Here is a tiny trained network, its code and every weight. The questions are about switching its units off for an input and a class, where a switched-off unit gives its printed mean instead of its output.

import numpy as np


def w(rows, s, z=0):
    codes = np.array(rows[::2]) - 128.0
    scale = np.full(codes.shape[1], s)
    scale[-1] = z or s
    return codes * scale


def norm(h):
    return h / np.sqrt((h * h).mean(-1, keepdims=True) + 1e-5)


def f(y):
    return np.maximum(y, 0)


def log_softmax(a):
    a = a - a.max(-1, keepdims=True)
    return a - np.log(np.exp(a).sum(-1, keepdims=True))


def net(x, mask):
    res = np.array(x, float).reshape(1, 7) / 4 @ E
    u = 0
    for l in range(2):
        y = f(norm(res) @ A[l][:, :-1].T + A[l][:, -1])
        res = res + np.where(mask[u : u + 6], y, B[l][:, -1]) @ B[l][:, :-1]
        u += 6
    return log_softmax(norm(res)[-1] @ U[:, :-1].T + U[:, -1])


A, B = {}, {}
E = w([
[61,219,31,182,137,35,71,132,30,47],'x0',
[122,136,140,159,102,84,112,233,161,88],'x1',
[128,129,120,145,109,111,127,162,142,128],'x2',
[143,143,101,79,149,31,254,85,199,93],'x3',
[79,115,139,104,206,151,130,140,43,245],'x4',
[100,142,165,111,116,130,141,125,66,104],'x5',
[149,150,141,105,143,147,113,92,113,129],'x6',
],0.0066)
A[0] = w([
[64,181,115,180,162,116,82,94,95,184,59],'L0N0',
[107,146,57,190,168,135,62,169,46,174,112],'L0N1',
[127,93,206,117,81,204,116,169,100,236,174],'L0N2',
[238,68,159,52,17,212,220,83,175,107,251],'L0N3',
[148,102,78,155,158,170,62,172,35,42,168],'L0N4',
[139,157,3,156,99,121,136,86,96,6,81],'L0N5',
],0.0061,0.0029)
B[0] = w([
[108,163,78,108,155,145,99,102,163,102,181],'L0N0',
[121,181,125,97,87,216,138,110,101,166,216],'L0N1',
[141,88,194,255,112,57,143,101,141,117,217],'L0N2',
[127,148,151,91,182,130,135,216,152,33,254],'L0N3',
[87,122,119,58,81,171,134,110,176,169,212],'L0N4',
[192,58,108,128,117,87,118,41,96,133,218],'L0N5',
],0.0096,0.0079)
A[1] = w([
[61,200,7,187,157,167,134,113,77,184,24],'L1N0',
[147,55,51,125,36,222,109,130,150,92,4],'L1N1',
[172,177,239,169,88,65,45,64,99,60,138],'L1N2',
[106,91,107,120,179,103,178,190,144,180,74],'L1N3',
[119,142,19,94,123,20,58,107,101,116,98],'L1N4',
[145,82,254,185,243,216,88,204,153,252,90],'L1N5',
],0.0051,0.0029)
B[1] = w([
[67,176,108,114,170,104,49,174,184,221,220],'L1N0',
[132,123,93,30,139,58,127,112,160,95,176],'L1N1',
[134,47,162,182,187,49,136,148,186,216,230],'L1N2',
[91,102,131,141,157,166,97,155,142,166,151],'L1N3',
[131,149,57,149,190,44,116,72,1,98,247],'L1N4',
[173,36,138,197,110,97,182,93,71,187,255],'L1N5',
],0.0086,0.0043)
U = w([
[115,24,180,166,172,152,202,200,180,145,209],'0',
[194,81,129,255,95,82,183,65,42,146,213],'1',
[57,148,54,65,106,91,70,85,64,123,171],'2',
[57,190,92,111,111,205,101,171,56,203,36],'3',
[140,136,161,86,139,138,220,199,172,70,5],'4',
],0.0077,0.0027)

Each question gives the input, the list of numbers given to net, and the class t.
The units are the neurons (one row each of A and B). Each row of codes is followed by its name. A weight is (code - 128) times the scale printed after its matrix; where a second scale follows, it is the last column's (A, B and U).
mask holds one flag per neuron, layer by layer. A switched-off neuron (its flag False) gives its mean, the last column of its row in B, instead of its output. The means were averaged over made-up inputs and are rounded, as every weight is.
A unit's drop is (log p(t) with every unit on - log p(t) with that unit switched off) / (log p(t) with every unit on - log p(t) with every unit switched off).
The circuit of an input: a set's keep is (log p(t) with only the set's units on - log p(t) with every unit switched off) / (log p(t) with every unit on - log p(t) with every unit switched off). Starting from all 12 units, units are removed one at a time, each time the one whose removal leaves the highest keep (on an exact tie, the one counted first), for as long as the keep stays at least 0.8.
units of the circuit, in order: the units of the circuit, biggest drop first
most important unit: the unit with the biggest drop
k most important neurons: the k neurons with the biggest drops, biggest first
k most important neurons of layer l: the k neurons of layer l with the biggest drops, biggest first
drop when u is switched off: that unit's drop, to one decimal
input [3,-4,8,-5,-7,-7,-5], class 2: units of the circuit, in order : [L0N2]
input [4,-8,1,-1,1,-8,4], class 3: units of the circuit, in order : [L0N1 L1N0]
input [5,-6,-7,0,2,4,4], class 3: units of the circuit, in order : [L0N1 L0N2]
input [-8,-8,-8,-8,8,0,1], class 1: 2 most important neurons : [L1N5 L0N2]
input [3,2,6,-7,-7,8,-5], class 2: units of the circuit, in order : [L0N4 L1N1]
input [-2,-7,7,0,0,0,5], class 0: units of the circuit, in order : [L0N3 L0N2]
input [3,6,-1,-5,-7,-5,-6], class 2: 3 most important neurons : [L0N2 L1N1 L0N4]
input [2,-3,-5,-2,-4,-8,0], class 2: 2 most important neurons of layer 0 : [L0N2 L0N4]
input [3,7,2,0,3,-2,-6], class 3: 2 most important neurons of layer 0 : [L0N5 L0N1]
input [-5,-8,7,5,0,2,-7], class 4: 2 most important neurons : [L0N3 L1N2]
input [-4,-6,6,-4,-4,8,0], class 0: 3 most important neurons of layer 0 : [L0N3 L0N2 L0N5]
input [-3,-7,-1,7,-6,-1,-4], class 4: 2 most important neurons : [L0N3 L0N2]
input [-7,1,-8,6,-4,-8,7], class 4: 2 most important neurons of layer 1 : [L1N2 L1N5]
input [4,7,8,0,0,1,2], class 2: most important unit : L0N2
input [-1,-2,3,-7,8,1,5], class 1: 2 most important neurons : [L0N2 L1N5]
input [-3,-1,-5,-6,6,-5,4], class 1: 2 most important neurons : [L0N2 L1N5]
input [-4,-2,-6,5,-4,-2,0], class 4: drop when L1N3 is switched off : 0.0
input [-6,-7,-6,4,-5,-7,7], class 4: drop when L1N2 is switched off : 0.1
input [-2,8,-1,-1,8,-5,6], class 1: drop when L1N5 is switched off : 0.2
input [-3,-4,8,3,-3,1,6], class 4: most important neuron of layer 0 : [L0N2]
input [-7,-5,8,8,-2,2,-3], class 4: 2 most important neurons of layer 0 : [L0N3 L0N2]
